lurut: [165 126 114 123 127  95]
Viko: [150 109 123 116 114 111]
tasu: [127 123 114 165 126 111]
fudud: [109 123 114 150 116 111]
asked: [109 123 114 150 116] => fudud
asked: [165 126 114] => lurut
asked: [127 123 114 165 126] => tasu
size: [127 123 114 165] => 4
asked: [150 109 123 116 114] => Viko
size: [127] => 1

mosav: [177 164 139  79  73 102 132 164 176 133  80  73  98 129 160 169 147  84]
kat: [175 198 164 160 128 112  76  60  73  83 126 162 204 159 154  84  94  68]
Fure: [ 77  54  76  96 141 155 172 185 153 141 103  75  79 115 142 200 187 157]
Viko: [ 74 103 193 194 217 119  32  72 154 189 187  98  44  96 170 185 143  60]
lutam: [ 92 120 172 166 186 122  65  91 142 162 162 111  76 102 150 164 141  92]
mov: [ 74 103 193 194 217 119  32  72 154 189 187  98  44  96 170 185 143  73]
size: [ 77  54  76  96 141] => 5
size: [177 164 139  79  73 102 132 164 176 133  80  73  98] => 13
size: [175 198 164 160 128 112  76  60  73  83 126 162 204 159 154  84] => 16
size: [ 92 120 172 166 186 122  65  91 142 162 162 111  76 102 150 164] => 16

lutam: [176 130  68 162]
tasu: [209 117 147 219]
naz: [172  68 186  67]
mov: [176 186  68 162]
size: [172  68] => 2
size: [172  68 186  67] => 4
size: [176 130  68 162] => 4
size: [176 186] => 2
size: [172  68 186] => 3
asked: [186  68] => mov

lurut: [ 92 172 205  36 159  70 161]
muvuf: [ 84 155  68 178  68 142 118]
tasu: [154 103  82  98  48 170  72]
mosav: [163  87  58 219 104 185 100]
mov: [154 117 170 141 191 121 154]
kat: [ 96 139 201  68 173  92 126]
size: [ 84 155] => 2
asked: [155  68] => muvuf
asked: [205  36 159  70 161] => lurut

muvuf: [111 143 176 107 141 156  70 155  72  94 199 160]
lutam: [155 107 111 156 176  70 143 141 141  95 114 186]
fudud: [118 127 130 125 184 146 119 142 121 119 140  79]
Fure: [118 163 105 194 105 162 130  85 146 144  99  75]
faf: [ 84 171 180 132 113 179  70 160  87  91 190 168]
kat: [132 110 107 131  74  94 156 119 152 110 108 200]
tasu: [ 62 163  97 220 197 185 134 134 155  85 102 104]
Viko: [166  71  83 113 139  76 191  99 168 157  72  91]
size: [111 143] => 2
asked: [111 143 176 107] => muvuf
asked: [111 143 176 107 141 156  70 155] => muvuf
size: [118 163 105 194 105] => 5
size: [118 127 130 125 184 146 119 142 121 119 140  79] => 12
size: [166  71  83 113 139  76 191  99 168 157  72  91] => 12

tasu: [193 188 132 130]
mov: [128 129 167 210]
kat: [127 129 136 204]
asked: [132 130] => tasu
asked: [129 167] => mov
asked: [136 204] => kat
size: [128 129] => 2
asked: [188 132] => tasu
size: [127 129 136] => 3

fudud: [123  74 211 184 139  81 144]
tasu: [155 125 162 204  75  55  96]
muvuf: [144 120 157  58  45 169 140]
naz: [194 175  97  74 181  77 147]
Fure: [ 90  56 138  61 218 203 131]
mov: [187  58 212 126  68  62 127]
lutam: [ 55  92 163 183  79 183 125]
Viko: [ 73 199  94 185 120 134 118]
faf: [205 184  96  84  96  75 128]
mosav: [160  53 172 103  55 160 112]
kat: [170  67 156  96 210  75 114]
asked: [ 61 218 203] => Fure
size: [123  74 211 184 139  81] => 6
size: [123  74 211 184 139  81 144] => 7
asked: [68 62] => mov
size: [ 73 199  94 185] => 4

Viko: [137 145 107  89 217]
faf: [123 171 107  90 218]
lurut: [145 136 114  82 191]
mosav: [140 135 108  92 213]
tasu: [142 126 110  94 206]
mov: [134 154 106  88 219]
Fure: [138 169 197 140  85]
muvuf: [137 182 178 101  69]
naz: [107  91 192 126  77]
kat: [143 185 169  90  79]
fudud: [135 179 184 112  71]
lutam: [132 178 173 119  87]
asked: [145 107  89 217] => Viko
asked: [107  90] => faf
size: [138 169 197 140  85] => 5
size: [142 126] => 2
size: [142 126 110  94] => 4

